Rows near named flat spaces through zero (a row that begins with a name and a colon came from that space)
mabulkodi: [-11   6  -5  -3  13   8  26  35  27 -22 -29 -15   2 -14   2 -16  29  26
 -20   4]
pafonol: [-20 -13 -25  48   9 -26 -12   8  25 -37 -13  12  -7 -33  19  11 -26 -49
  14 -10]
simovmik: [ -6   1  -4  -8  10   3  21  13  33 -17 -20   2 -12  -7  10  -6  15   3
 -24  -3]
pafonol: [-35  -8 -39  53  31 -34 -29  22  10 -34 -10   4  -1 -32  22 -17 -38 -43
   6 -11]
guvapranu: [ -6   5 -20 -14  30   4 -10  19 -28  11  21  13   8   7  -4 -15  -9  14
 -30   6]
guvapranu: [  6  12  -8 -17 -24  27 -14 -21 -43 -17 -11  21  13  18  -2  35  -3 -12
 -24   7]
mabulkodi: [ -3  32  -1  -6   1  21  23 -20   2 -43 -39 -17 -18   0  23  -6   4 -14
  -1   0]
pafonol: [ 18  23  22  -4 -18  27  32   9  -8 -17 -34  13  12  -3  -4  27  33  14
 -35  34]
guvapranu: [  5  -5  21  14 -19  -8  14 -15  11  12  -6  11   3  -2 -18  22  14   0
   6  -8]
mabulkodi: [ 15  -2  27 -22 -35  14   9 -16  33  -3 -21 -42 -13  11  12  -9  21  12
  34   1]
simovmik: [ -1 -24 -18 -28  10   4 -10  42   9  16  14  32  13   7  -8   6  13  22
 -61  10]
pafonol: [  3 -16  -5  44  -4 -20  -3  21  42 -33 -14   6  -9 -38  28  15 -15 -42
  18  19]
guvapranu: [  1   0  20  11  -4 -10  18   4  21  11 -11  -5   1  -5 -10  -5  18  13
   2   0]
pafonol: [  2 -14 -10 -28  -1   8  10  -2  20  -2   6  22 -11   8  -1  18   8  -1
 -28 -15]
simovmik: [ 26   8  41 -13 -13   3  27 -16  23  23  -2 -18 -16   9   3 -11  17  13
  16  14]
mabulkodi: [  7  17  32  27 -22  -1  28  -2   6  -4 -43  21  14  -7 -13  25  28   0
 -32  21]
pafonol: [  4   5  14  14   3 -14 -10  -8  -1  15   8 -24  -6   0   9 -27 -15  -5
  32   7]
pafonol: [ -3  25  18  18  11  -7  18 -16 -15   8  -6 -15  -2  -1  -8 -18   1   6
  17  -2]
guvapranu: [  2 -12 -15 -29  15   1 -25   5 -20  29  39   4   1  20  -3 -16 -16  12
  -9  -3]
mabulkodi: [  3 -23  -3  -2 -18  -6 -23   3  19   2   5  -7  -1   1   9   3  -7 -10
  17  -1]
simovmik: [  1  -2  15  -8  -1  -7   7 -14  25  13   4 -40 -17   5   4 -30   4  12
  43 -16]
simovmik: [ -2  -7   3 -16 -25   8 -18   5  11  -4 -27  -9   8  14   6  -3  13   6
 -18   6]
pafonol: [-10   0  -5  16  13 -16 -14  -2  -4   6   8 -14  -2  -3   4 -23 -18  -7
  22  -7]
mabulkodi: [  4  24  19  30  19  -9  46  -1  10  -6 -16  18  -9 -20  -3   5  10  -7
 -15  11]
simovmik: [ 26  29  21 -42 -37  51   5 -31 -77  12   4  -3  27  35 -29  33  23  37
  -1  16]
mabulkodi: [  9  32  23  21  28  -2  49  -3  -9   5   4  -2  -9 -16  -8  -9   8  11
  11  12]
guvapranu: [-10   5   9  24 -44   9  10 -23   4 -37 -51   4  15  -8 -12  45  21 -15
   8 -14]
mabulkodi: [ -8  -6 -12   8  21  -8  19  25  46 -25 -11  -9 -18 -24  20 -15   4  -6
   0  -2]
guvapranu: [ -9 -17 -37 -23  27  -1 -27  18  -4   0  32   4  -8   4  14 -17 -24  -4
 -10  -8]
mabulkodi: [ -8   3 -20   4  22   0  -6  10 -14  -9  14  -2  -1  -8   5  -9 -15  -3
   5  -2]
simovmik: [  6   6  12 -15 -13  14  27  12  40 -22 -45   8  -8   0  14   6  31   3
 -47  16]
pafonol: [ -2   9  11 -16  -6  10  13 -26 -31  24  16  -9   9  18 -35   6  15  31
  20 -27]
simovmik: [ 10   0  19  40 -20 -12   5 -14  -5  -1  -2   9   8 -18  -9  30  -4 -21
  31   8]
guvapranu: [  5 -11  -4  -4  -2  -5 -19 -17 -16  18  32   1  -3   8  -3   4 -20  -9
  25 -10]
guvapranu: [ 22  28  24  -4   3  10   5 -14 -41  22  13  -6   2  13   0 -12  -7   9
   5  30]
simovmik: [ -5  -6 -16   9  14  -8 -22  -2 -39  17  41   6  12   0 -16   3 -23   0
  23 -10]
pafonol: [ 19  -8  21 -11 -35   9  -8 -22 -10  17  13 -14   5  13 -10  17   5   7
  37   1]
guvapranu: [ 18  35  18  23  -8  12   8 -30 -45 -14  -5  -2   0  -4   8  14 -17 -23
  26  25]
simovmik: [-13 -30 -11  -7   7 -16 -10  22  34  15  16 -15  -2  -4  -6 -18   6  18
  15 -23]
mabulkodi: [  2 -14  -7   2 -13 -10 -39 -23 -34  23  26  30  11  17 -10  23 -28 -24
  -4  -6]
[-24  -2 -20  26  -7  -2   7 -19 -16 -26  -7  17  13 -14 -26  43   1 -13
  17 -42]  pafonol
[ -2   8   5  13  -3  -4  -3 -10  -9  -2  -7  -6   1  -1   1  -3  -6  -8
  11   0]  pafonol
[ 13  12   9  -9   6   4  -4 -13 -28  20  20   3  -2  13   1  -8 -13   1
   0  13]  simovmik
[  1  -2  11  -4   9 -10  26  -7  29  13   0  16 -16   1  -5   0  10   0
 -20 -11]  mabulkodi
[-11  -7 -31  -5  18  -3 -42  -4 -33   1  37 -23  -1   5  10 -24 -39  -8
  41 -14]  guvapranu
[ 12  26  42   8 -24   7  37 -22  -1   7 -39  16   7   8 -18  20  33   9
 -29  13]  mabulkodi
[ -8 -23 -12 -26  17  -6   4  30  38  14  13  -6  -8   2  -2 -22  14  26
 -16 -14]  simovmik
[  5  22  11   9   4   4  16 -28 -19  -3   5 -15 -10  -1   1  -3  -9  -6
  35  -4]  simovmik
[  2   9  -5 -24  -1  19  -3   6 -30   6  -5  23  16  18 -12  11  11  17
 -50  11]  guvapranu
[-12 -32 -27 -20   3  -7 -36  19   4  15  24   9   8  10  -5  -4  -8   7
 -14 -17]  mabulkodi
[  6  18   4  -1   4  15  34  -1   2 -21 -18  15  -5  -7   1  18  15  -1
 -23   8]  simovmik
[ -6 -15 -13 -20   4   7 -19  34  -9  14  18 -24  19   4 -13 -19  12  41
   9   0]  mabulkodi
[ 15  23  22  30 -16   6  -4  -5 -54   6   0  -5  28  -6 -15  14  -2   6
  26  32]  mabulkodi
[  0  -5   6  27   9 -24  -5  -8  11  10  13  -7 -11 -11   7 -13 -21 -20
  31  -2]  simovmik
[ 15  11  26  19  -4  -7   6 -13 -38  36  23  14  16   3 -27  13  -1  10
  11  14]  mabulkodi
[  4  10   4 -14  20  -4   0 -10   2  14  12 -16 -20  12  16 -37 -14   0
   5   2]  simovmik
[ 13 -14   9   4 -28  10 -10  15 -17   8  16 -17  26  -8 -20  22  14  25
  43  11]  pafonol
[  5 -27 -11 -44 -30  14 -47 -16 -24  26  32  -7  12  35 -11  10  -8  12
  15 -18]  pafonol

Rows near named flat spaces through zero (a row that begins with a name and a colon came from that space)
ser_tek: [ 18  -7   9  36  13 -12  19  19 -20 -13   0 -13 -20  25   3  16 -28   1
 -16  -4]
rer_sig: [ 21 -22  40   3  -6 -33 -20  -5 -48 -27  15  -5 -23   5  25 -33  -8  -8
   3 -24]
rer_sig: [-12 -17  -8 -12  -7 -18  23  19   0   3 -22  -5   8  -2 -14 -16 -10  -6
   1 -10]
zud_tubip: [ -1  -5  -9  -3   1  -1   6 -14   6  12  -7  -1   8 -18  -8 -21   2  -2
   5  -1]
sema_dudir: [ 15 -46  32 -21 -29 -12 -31   0 -24 -21  25   0 -33 -12  40 -18  -2  -9
 -27 -37]
zud_tubip: [-10   0 -14  26   4  -9  -9   2 -23  11  -1  18 -14  -9  12  -4 -10   0
   2  -6]
sema_dudir: [-37  22 -23  -5  10 -20 -30  -7 -16  45 -14  44  21 -28  -5  -7   0   7
  33  -5]
rer_sig: [ -1 -17   0   0   4 -19  13   1  -5   8 -17   9   3   5 -18 -20  -8  -1
  10   7]
zud_tubip: [  5   4   6  10  11  -1   4  -3   1   5  -2   1   1   8  -9   7 -10   6
  -6   6]
seza_zeri: [  7  15   3  26  11  -1  -6 -18 -13   3   5   3  -4  -2   4   3  -1  -1
   8  10]
rer_sig: [ 24   7   5  -4   4  -4   6  -8   8  -4   2  -8  11  13  -6  19  20 -11
  40  25]
zud_tubip: [-12   5  16 -14 -17   9  -4  11   3 -25   8  -8  -5  11  10  20   4  -6
 -21  -4]
sema_dudir: [ 14   0  -7  15  10  13 -18  13  -4  -5  16  23 -18  31   9  12  12  13
  17  23]
seza_zeri: [-25  12 -21  -6  -3  34  23   4  47   7 -17  15  13  20 -33  32  13   3
  -9  50]
zud_tubip: [ 10   7  14 -35   7  11 -18  17  17  -7  13   1  11  26  -3  17  11  19
   7   1]
rer_sig: [-17  18 -22   6 -10  21  32   8  25  -8 -12 -24  10  -6  -7  19   5 -11
 -13   7]
seza_zeri: [ -6 -13  13  16  -2 -25   3 -12 -17  19  -9   8  -8 -17   1  15 -29 -12
 -20 -11]
sema_dudir: [  6 -29 -26  10 -12  33  16  12  26  -3   4   0 -24   2   5   2   4   2
 -30   9]
sema_dudir: [ 25 -17  -8  22 -11  29  27  16  18 -29  12 -25 -27  22  12  25   4  -8
 -24  14]
zud_tubip: [-22   7 -13 -32 -19  29 -11  16  28  -8   6  10   6   7   3  17  27   3
  -2  11]
seza_zeri: [  7  -6  31  11   0 -36 -28 -26 -44   9  10   7 -11 -27  23  -8 -20 -10
  -3 -31]
rer_sig: [  1 -12   2  13  -9 -17   1   6 -24  -7   1  -6 -15 -10  17  -8 -10 -11
  -6 -20]
zud_tubip: [ -2   1   2 -21  -4   0   4   3  11  -5  -4  -6  13   2  -8  -6  11  -1
  11   3]
ser_tek: [ -8   2 -15 -28 -14  36  23  15  44 -22  -5 -15  12  20 -18  -2  28   2
  -3  26]
sema_dudir: [  3  11  12 -10  18   2 -32 -12  -8   2  10  23   5  14  -7 -30  11  23
  19  10]
sema_dudir: [  3 -35   9 -11 -32  -4 -15   1 -11  -7  15  -4 -26 -27  37   5  -3 -18
 -29 -34]
rer_sig: [ -4 -13 -25  27   0  -1  19  -6   1  18 -13   8  -9 -15  -4  -4  -8  -8
  -2   8]
rer_sig: [  5  -4  14  -4 -13 -14 -14  12 -26 -19  14 -14 -12  -7  31   2  -3  -9
  -4 -33]
seza_zeri: [ -4 -12 -36  29  -9  18  20 -20  12  14  -7  -1 -11 -32   2 -17   5 -12
  -9   9]
rer_sig: [ 34 -29 -10 -25 -12  12  -2  -7  24   1  12 -11   0 -11   9  -9  29  -6
  25   3]
zud_tubip: [ 13  -3  17  -5   3  -4  -6  -2  -5  -6   9 -10  -3   3   6   2  -6   3
  -8 -12]
rer_sig: [  9  -7   7  38  -1 -10  -1 -15 -30  -8   6   0 -25  -7  17 -10 -10 -12
  -8  -3]
sema_dudir: [ -4 -14  -5   2   7 -11  -9  10 -15   4  -5  25  -7  13  -6 -29  -2  11
  13   5]
ser_tek: [-23  21  11  10   8  -2 -15 -22  -5  16  -4  24   5  -4  -9  14 -10   3
 -11  13]
sema_dudir: [-18  13 -12   9   5 -15 -18   0 -23  14  -4  24   3  -9   5 -11   2   1
  24  -3]
sema_dudir: [  2 -12  -4  -6  -7  14   6  -2  16   0   2  -6  -4  -7   1   0   0   0
 -19  -2]
ser_tek: [ -3  -2  -9  -4  -7  32  -3 -10  29   1   7  10  -4   4  -4  11  16   3
 -13  25]
seza_zeri: [ -9  30   7  27  -3   7  20  -6   0 -14  -2 -21   1   3   1  43  -7 -17
 -17  12]
ser_tek: [  4  19 -31  78  35  26 -28 -16 -18  33  18  45 -34   2  15  17 -17  26
 -12  21]
seza_zeri: [  2   0   9   3   2 -10  11  14  -5  -5  -4 -10   0  10  -2  19 -14  -2
  -8  -7]
ser_tek: [ -4   1 -19  -1   5  28  -5 -12  23  10   2  17   1   1 -12 -15  16  14
   1  24]
seza_zeri: [ 40  -5  26  18  -9 -25  -4 -11 -38 -22  23 -45 -17 -25  44  10  -8 -25
   2 -44]
ser_tek: [ 14  -3  -7  25   8  12  27  38   1 -25   2 -18 -18  39   0  19 -12   7
 -16   6]
zud_tubip: [ 20  -8  -5 -41   1 -11  -9  10   7   2   2  -6  21   0  -2 -25  26   5
  51  -8]
seza_zeri: [ 17  30  24  29   4  -9  -9 -20 -30 -21  18 -25  -7  -6  26  20  -1 -15
   5 -10]
ser_tek: [-16  17 -12  19   9  20 -41 -15  -2  28  16  44 -13  -8  14  24   0  16
 -11  11]
seza_zeri: [  0  28   3 -13   3  16 -15   7  -1 -26  14 -10   8  15   7 -14  24  10
  17   1]
ser_tek: [-14  28  -3  29   6  14  23   1   6 -12  -8  -8   1  18 -13  23  -5  -3
 -14  25]
zud_tubip: [ 36  -1  -5  42  38   4 -25   6 -16  25  22  25 -25  21  13  28 -23  30
  -1   1]
ser_tek: [-17  13  -4 -26  -5   0   8   0  13  -4 -13  -7  24  -3 -17 -19  15  -2
  15   4]
[ -8   9   0   4 -13   8  -7 -19  -4  -8   7  -7  -3 -22  14  -7  11 -12
  -5  -5]  seza_zeri
[ -8  19 -38  21  26  28  18   5  26  16 -14  18  10  22 -32  -9   8  22
  15  42]  sema_dudir
[-13 -45   8  -9 -16 -46   5  17 -35   0 -18  10 -13 -10   4 -41 -22 -12
  -5 -31]  sema_dudir
[ -9  37 -22  54   8  33  29   8   9 -18  -1 -13 -11  23  -2  39   0  -3
 -16  34]  ser_tek
[  6   2 -29  17   9  51  12 -11  51  20   3  13  -5   8 -16  35   8  13
 -21  42]  zud_tubip
[ -3   4  16   6   0  -2  29  24   3 -26  -9 -19  -1  34 -14  22 -15  -3
 -21   9]  ser_tek
[ 12  -2   2  11   1 -15   2  -2 -13  -1   0  -2  -3   1   6   9   2 -11
  21   4]  rer_sig
[ 35  11  51  20  16 -52 -41 -14 -77 -16  29 -18 -14 -12  44 -16 -22  -3
  17 -56]  seza_zeri
[ -7 -26   0 -22 -10  -6   1   1  11  16  -8   7   2 -16  -5  -7 -10   0
 -18 -14]  sema_dudir
[ 12 -16  13  10   2 -12 -37  -8 -32   5  21  19 -25 -10  29 -13 -10   7
  -7 -24]  rer_sig
[ 16 -19   0  -5   0 -16 -10 -23  -9  16   2   3   1 -28   6 -30   3  -5
  17 -14]  ser_tek
[ 16 -19  -7  -7   2  -2  -5   9  -2   3   6   1  -7  -1   7 -18   2   8
   8 -12]  ser_tek
[ -9   3  15 -39 -10  11  17  11  23 -28  -7 -26  19  15 -19 -19  10   3
 -13  -1]  rer_sig
[  3 -16  -4   0 -22   1  18  -2   6  -6  -1 -24  -7 -24  14  12  -2 -22
 -18 -16]  seza_zeri
[-36  15  16 -41 -10  10 -15  -1  22   2  -6  20  20   8 -18  15   9   6
 -13  13]  ser_tek
[ 36 -25  -8  32   6   7  24 -10   2  -5   3 -16 -21   2   2 -13  -3  -5
  -3  10]  ser_tek
[  3 -15   2 -17  -5   8 -16 -13  12  11   6  15  -2  -8   0  -7   8   4
  -3   4]  ser_tek
[  2   2 -26  71  31 -21  -1  -2 -40  34  -9  33 -22  -1   3  -1 -31   8
  12   7]  zud_tubip
[ 14 -31 -27  -1 -34   2  38  12  10 -18  -5 -43 -10 -30  21  -8  14 -34
   2 -21]  rer_sig
[ 14   0  -8  -5  20  -3  11 -10  15  20 -11   1  19   1 -25 -14   1  10
  22  13]  zud_tubip
[ -6  -9   3 -31  -9   2 -15   4   6  -2   3   7   5  -2   1 -16  11   5
   3  -7]  seza_zeri
[ 18 -18  12   7 -11 -27 -16   7 -37 -10  14  -6 -20 -11  35  -2  -4 -14
  13 -30]  rer_sig
[  4 -15   8 -34 -18 -11  -4 -16   7   2  -1  -9  13 -26   3 -18  16 -14
  15 -12]  ser_tek
[ 36  -6 -40  48  45  15  12  -8  13  34  -5  29  -7  26 -27 -14   3  26
  40  51]  seza_zeri
[ 18 -47  -3 -30   3 -20  -4   0   6  23  -9  22   3  -1 -16 -40   3   9
  24   0]  rer_sig

Rows near named flat spaces through zero
lokpuf: [ 14  13  -8  25  15  -1 -23   3 -13  16 -13   8   2  -3  16  13 -23 -29
  16   8]
dotibfazip: [ 20 -16  14 -12  19 -36   6  24  -1  46   1 -17  25  27  41  -1  21  -7
  -9 -25]
nizumuna: [  8  10 -17 -12  -1  28 -23   0  -2 -42   6  -4   9   0 -15  -4 -11 -24
  -1   8]
lokpuf: [  4 -16  17   0   5  16 -23 -11   4   6 -43   8 -24 -14   3 -19 -25 -22
   8  27]
zugezlin: [ -6   9   4 -26 -28  -7  18  28   5  -5  34   4  20   8   3  35   1  14
  28 -23]
nizumuna: [-15   7 -11 -13  10   4  21 -34   4  -5  11 -15  -2 -28   1  29  -5  -8
 -20  15]
zugezlin: [ -1  11  -9  28  -1   1  -8 -10   7  13 -13  -5 -13 -11   4  15 -24  13
   5  -5]
dotibfazip: [ -6 -12  16 -42 -11   0  19   5   6  -6   8  -4  11  -3   3   8   4  -5
   3   5]
dotibfazip: [-19  -1   3 -39 -21   7  22   7  18 -19  17  -4   9   1  -3  31  11  11
  12 -15]
lokpuf: [ -2  19 -12  15  -6   3 -25 -18 -15   4  34   7 -18 -29  -3  10 -44 -13
   8  24]
labefeze: [-46 -26  13 -10 -11  -8  10 -32  16  14 -10 -14 -16  -1  11 -13   7  19
 -17  26]
dotibfazip: [ 21   8 -13  43  14   6 -48   0  -9  11 -19   2 -13   3   7 -19 -30 -18
   4   5]
dotibfazip: [ 17  -6   0  14  11 -31   6  11   3  35   6 -23  13  21  21  -9  15  23
 -22 -31]
labefeze: [  1   1 -10  32   9 -15 -13  -2  -3  16  16   4 -19   8  -4 -21  16  21
 -15 -18]
nizumuna: [  3   2  -6   5  -3  -9   2   2   2   1  20 -11   3   7  -3  -8   6  20
 -15 -15]
zugezlin: [ 56 -18  -4  12  43   4 -36  21  -6  -1 -53 -27  30  43  16 -59  16 -33
 -37 -13]
nizumuna: [-18  -3  10 -19 -15  30  15 -14  11 -28 -30  13 -12 -23 -19  14 -12  -5
  18  24]
lokpuf: [-45  -1  10 -34 -39   7  31 -14  10 -23  35  13 -14 -21 -22  20   3  26
  14  16]
nizumuna: [-16   1   2  49   6  -9  -1 -12  -5  23 -11  33 -44 -10 -15 -15  15  24
   6   1]
lokpuf: [-11   7 -15  37   5  16 -29 -19  -3 -10 -11  16 -33 -10 -17 -16  -9  -1
   1  13]
dotibfazip: [-15 -12  24 -57  -3  22  21  -2  -1 -24  -4  33 -10 -27 -13  21  11 -39
  26  28]
zugezlin: [-50   2  -9  27 -14   7  -3 -40  15   1   7  13 -53 -25 -18   5  -3  33
   1  12]
dotibfazip: [ 15 -15  18 -47   3  10 -11  21   2  -5 -10   3  15   5  16   4  -3 -42
  17   4]
lokpuf: [ 21  -3  -2  -2   4   1  -9 -25   1   1  18 -26 -15 -26  -9 -26 -30   9
 -39  10]
lokpuf: [ -5 -14  20 -23 -13 -11  14   5   3  11   0 -10  14   7  13  -4  -3   5
   1   9]
dotibfazip: [ 27  -2  -7  10  30 -12  -9  26   2  16 -11   1   9  25  15   0  34  -9
  -4 -42]
labefeze: [  1 -14  25 -28  -4 -13  17  -3  -8  16  10   2   3 -12   8  -6  -6  -8
  -2  22]
dotibfazip: [-11   8  -7  -9 -25  28  -1 -12  13 -37   7  -2 -14 -19 -29   4 -21  17
   3   6]
zugezlin: [-36  11   0   9 -32  14  25 -22   3 -26  15  22 -29 -28 -40   8  -5  37
  11  19]
lokpuf: [-22   6  -1   6 -14   2  -7  -5  -5  -2  13  15 -10  -6  -3   8 -11  -1
  19  16]
labefeze: [  6   3  -9 -21  -3  27  -1  -9  14 -32 -19 -24  17  -6  -3  12 -20 -11
  -8   6]
zugezlin: [ 15   2   2 -31 -12 -13   1  24  -6   1  34 -21  41  17  20  10 -11 -10
   2  -8]
nizumuna: [ -8   6  -6 -45 -10  -7  39  -7   8 -12  39 -31  34  -7   7  38   5   7
 -18  -7]
labefeze: [-22 -16  11  -2  -2 -26   6   8   9  33  -2  -3   3  24  28   3  24  14
   5 -13]
lokpuf: [  7 -12  13 -11   3  -1   7   1   5   7 -22  -9   6   2   8  -6  -1  -2
  -5   3]
zugezlin: [  4  -3   1  19   2   1 -16  -2   6  15 -27  -5  -9   2  10  -5 -16   2
   4  -1]
labefeze: [ 13  -5  23 -35   0 -25  35  30  -6  23  17   8  25   6  17  25  20  -6
  16 -18]
zugezlin: [  3  10  -1   9 -15   6   7   4   1  -9  -3   1   3  -4 -11   6 -14  16
   9  -2]
zugezlin: [ -7 -13  26 -22  -7  -1  11   4  -8   5  -8  18  -1  -6   1  -5  -1 -15
  17  25]
nizumuna: [ -5  13 -22  27  -4  20 -19  -8  -2 -34  15  14 -24  -4 -37 -21   6  15
  -6  -3]
nizumuna: [  7   6  -3  -3  -5 -10  11   8  -3   4  15 -12  20   7   6   9  -2   8
  -3  -9]
zugezlin: [  7 -11  16 -30  14 -17   1  12  -7  28   7   3  13   2  32  16   3 -36
  11   4]
labefeze: [ 10  -8  17 -22   1 -37  24  40   0  36  20   0  28  29  30  19  33   7
  13 -39]
nizumuna: [  2   8  -7  25  -8  25 -10 -16   4 -23 -27   1 -18 -15 -25 -14 -25  12
  -1  14]
labefeze: [-51  -1 -11   2 -32 -14  13  19  22  -5  19  -6  17  47   8  19  43  47
  16 -36]
labefeze: [-14   8 -13  18 -13  17 -23  -4   1 -21  -7   4  -4   6  -9  -6 -15   0
  11  12]
labefeze: [-32   5   3 -29 -25  24  37 -21   5 -42   5   8   0 -25 -30  22  -2   8
   7  29]
dotibfazip: [ 13  -7  12  -9   7  13  -9  -7  -4  -4 -11  13 -21 -23 -11 -13 -14 -18
   1  17]
nizumuna: [ 14  -3   8  -6  -3   0  -2  10   0   5 -17 -11  18   7  12   1 -17  -7
   5   3]
lokpuf: [-25   3 -17  44   1  11  -6 -24   5 -15 -18   7 -26   3 -25 -24  17  29
 -15   5]
[  0  -2  -6 -13  -5   0  -3   6  -1 -17  21 -12  15  16  -4 -15  11   4
 -14  -5]  zugezlin
[-18 -11  32 -79 -34 -10  42  33   7  -3  32  10  31   4  14  45  12  -7
  39  -5]  lokpuf
[ -4   4 -13  22   7  10 -11 -19   4  -8  -9  -1 -19  -8 -12 -10  -2   6
 -13   3]  labefeze
[ 25  -8   2  10  35 -30  -5  27  -7  39 -11  -1  19  32  34  -1  36 -18
  -5 -33]  dotibfazip
[  6  -9  -1 -11   4  -8 -17  10   2   8   8 -17  15  20  20  -9   2 -10
  -8  -8]  zugezlin
[ -1   8   9  -7  -5   3  26 -10 -17 -12  24  26 -15 -32 -30   0   1   2
   2  20]  labefeze
[ -1  20  -4   5  -6  -9   8 -12 -14  18  19  -4  10 -26  15  39 -43 -13
  14  23]  lokpuf
[-18 -17  15  16  17 -39  18  -2   2  55   0  13 -21   9  22   0  42  19
  -4 -17]  labefeze
[-30   5  -4  -8 -15  15  20  -9   9 -24  -8   7   1  -5 -13  24   8   8
  14   9]  labefeze
[  0 -20  15 -37   2  -5   4   4  12  10  -3 -15   8   6  19   0   6 -10
  -7  -3]  nizumuna
[-51  15 -25  41  -4  11   6 -56  13  -9  16  16 -63 -40 -33  14   5  39
 -12   8]  zugezlin
[-16   7  12  15   6 -28  41  10 -15  27  22  48 -20  -8 -11  22  47  18
  22 -15]  labefeze
[-9 -6  6 -8 -9 -3  4  5  2  0  5  1  3  7  1 -4  6  6  4  1]  lokpuf
[ -6   9 -11  20   3   6  -5 -14  -2  -4  -1   3 -12 -10  -8   1  -7   3
  -3   6]  lokpuf
[ 22   5 -17   0  14  -5 -13   6  -3  -4  13 -27  25  17  10  -8   1  -8
 -24 -15]  zugezlin
[  8  -2  17  -6  24  -9  31  -2  -7  25 -20  23  -9 -22   6  27  16 -19
  11   2]  labefeze
[  1  -7   8 -60 -21  -7  34  29  19 -12  18 -32  53  26  18  31  15  11
   2 -30]  labefeze
[ 17  -7  -9  32  21 -30 -25  16   4  41   7 -13  -4  32  25 -21  23  17
 -18 -44]  labefeze
[-14  26 -30  66  23   7  16 -23 -10 -15  -6  35 -36 -14 -44  -1  42  26
 -12 -11]  dotibfazip
[-21  19 -25  13 -23  26   3 -10  10 -47   9  -2  -2  -1 -33   8  -2  27
   1  -3]  dotibfazip
[ 16  -9  -2   3  12   4 -13  15   4  -6 -20  -6   9  25   2 -24  19  -5
  -9 -16]  zugezlin
[ 37 -11  23 -47  10  -8  -2  38  -2  18  -6  -3  31  10  32  17  -5 -42
  20 -14]  lokpuf
[  8   2   8   2   4   3  10  -5  -9   1 -13   8   0 -14  -6   0 -10  -9
   3  17]  zugezlin
[ 14  23 -20   8 -20   9 -24  46  -3 -26  17   1  35  37  -1  13  -5   0
  32 -32]  labefeze
[  9  15 -17  26  14   1 -13   0  -8   1   0   5  -2   0   0   7  -3  -9
   2  -6]  lokpuf
